Below is a small trained network, with its code and all its weights. Each question gives an input and a class and asks what happens when units are switched off, that is, made to give their printed mean instead of their output.

import numpy as np


def w(rows, s, z=0):
    codes = np.array(rows[::2]) - 128.0
    scale = np.full(codes.shape[1], s)
    scale[-1] = z or s
    return codes * scale


def f(y):
    return np.maximum(y, 0)


def log_softmax(a):
    a = a - a.max(-1, keepdims=True)
    return a - np.log(np.exp(a).sum(-1, keepdims=True))


def net(x, mask):
    res = np.array(x, float).reshape(1, 3) / 4 @ E
    y = f(res @ A[0][:, :-1].T + A[0][:, -1])
    res = res + np.where(mask, y, B[0][:, -1]) @ B[0][:, :-1]
    return log_softmax(res[-1] @ U[:, :-1].T + U[:, -1])


A, B = {}, {}
E = w([
[161,25,138,90,234,82,110,114,201,33],'x0',
[130,197,195,49,181,184,83,28,164,200],'x1',
[152,150,36,180,149,162,183,178,254,196],'x2',
],0.0074)
A[0] = w([
[134,134,139,123,131,126,131,124,145,136,254],'n1',
[129,84,91,164,97,118,142,184,123,67,111],'n2',
[129,171,125,143,70,154,127,132,101,183,104],'n3',
[134,125,140,109,154,132,121,114,145,135,117],'n4',
[135,134,151,115,136,140,126,117,138,146,101],'n5',
[121,160,158,96,169,144,113,53,163,174,108],'n6',
[138,80,142,105,217,135,110,110,204,58,115],'n7',
[136,137,88,144,156,134,139,154,249,187,123],'n8',
[134,156,157,90,158,139,111,74,166,172,129],'n9',
[124,135,95,148,132,130,148,157,192,162,121],'n10',
[126,113,184,91,138,116,103,87,28,84,127],'n11',
[128,179,130,135,98,147,123,135,84,197,119],'n12',
],0.014,0.011)
B[0] = w([
[112,87,5,87,172,180,96,103,116,147,231],'n1',
[133,117,111,126,105,121,145,179,81,136,213],'n2',
[131,113,129,94,114,96,156,120,148,150,200],'n3',
[134,122,131,130,116,116,141,144,120,129,154],'n4',
[130,129,133,139,122,115,131,141,117,119,145],'n5',
[137,119,133,156,113,114,140,177,95,114,206],'n6',
[120,134,129,101,101,95,163,110,172,177,237],'n7',
[135,138,168,105,104,142,114,96,106,84,228],'n8',
[125,120,114,143,115,125,135,173,94,124,204],'n9',
[129,132,158,110,115,132,117,115,105,100,191],'n10',
[137,136,152,94,102,151,119,99,112,88,250],'n11',
[126,124,128,106,114,104,150,116,166,147,205],'n12',
],0.029,0.013)
U = w([
[146,143,191,103,103,176,98,57,102,62,102],'0',
[112,123,125,108,111,42,167,92,187,194,97],'1',
[147,116,114,170,118,110,133,250,75,119,125],'2',
[88,108,52,131,193,203,73,89,136,151,254],'3',
[132,130,148,168,147,122,115,126,147,135,101],'4',
[135,149,183,152,143,112,99,137,145,127,100],'5',
[124,156,147,151,158,119,129,125,134,133,104],'6',
[121,122,151,176,129,126,97,141,158,134,104],'7',
],0.012,0.0059)

Each question gives the input, the list of numbers given to net, and the class t.
The units are the neurons (one row each of A and B). Each row of codes is followed by its name. A weight is (code - 128) times the scale printed after its matrix; where a second scale follows, it is the last column's (A, B and U).
mask holds one flag per neuron, in row order. A switched-off neuron (its flag False) gives its mean, the last column of its row in B, instead of its output. The means were averaged over made-up inputs and are rounded, as every weight is.
A unit's drop is (log p(t) with every unit on - log p(t) with that unit switched off) / (log p(t) with every unit on - log p(t) with every unit switched off).
The circuit of an input: a set's keep is (log p(t) with only the set's units on - log p(t) with every unit switched off) / (log p(t) with every unit on - log p(t) with every unit switched off). Starting from all 12 units, units are removed one at a time, each time the one whose removal leaves the highest keep (on an exact tie, the one counted first), for as long as the keep stays at least 0.8.
units of the circuit, in order: the units of the circuit, biggest drop first
most important unit: the unit with the biggest drop
top k neurons: the k neurons with the biggest drops, biggest first
drop when u is switched off: that unit's drop, to one decimal
input [2,-3,3], class 3: most important unit -> n11
input [5,-5,5], class 0: top 2 neurons -> n8, n10
input [3,-3,2], class 3: units of the circuit, in order -> n6, n3, n11
input [-3,-3,3], class 3: units of the circuit, in order -> n7, n11, n6
input [4,5,0], class 2: top 4 neurons -> n6, n9, n12, n3
input [2,-6,-5], class 2: top 2 neurons -> n2, n8
input [-1,-2,-3], class 3: top 3 neurons -> n8, n10, n6
input [6,5,-5], class 1: top 3 neurons -> n7, n8, n10
input [-3,5,4], class 2: top 4 neurons -> n11, n6, n9, n7
input [-7,-4,-6], class 1: top 2 neurons -> n8, n3
input [-4,-1,4], class 0: top 4 neurons -> n7, n8, n10, n2
input [5,0,6], class 0: top 2 neurons -> n8, n10
input [-2,-2,-3], class 3: units of the circuit, in order -> n8, n7, n6
input [1,5,0], class 2: top 2 neurons -> n6, n9
input [-1,-4,-3], class 2: units of the circuit, in order -> n8
input [-2,-5,5], class 0: top 3 neurons -> n8, n10, n6
input [-4,-4,5], class 0: top 3 neurons -> n7, n8, n10
input [-5,6,-1], class 2: top 2 neurons -> n6, n7
input [-1,4,1], class 2: drop when n6 is switched off -> 0.7
input [8,5,0], class 1: drop when n7 is switched off -> 6.7
input [7,-1,-2], class 1: drop when n7 is switched off -> 2.1
input [8,-1,-1], class 1: units of the circuit, in order -> n7
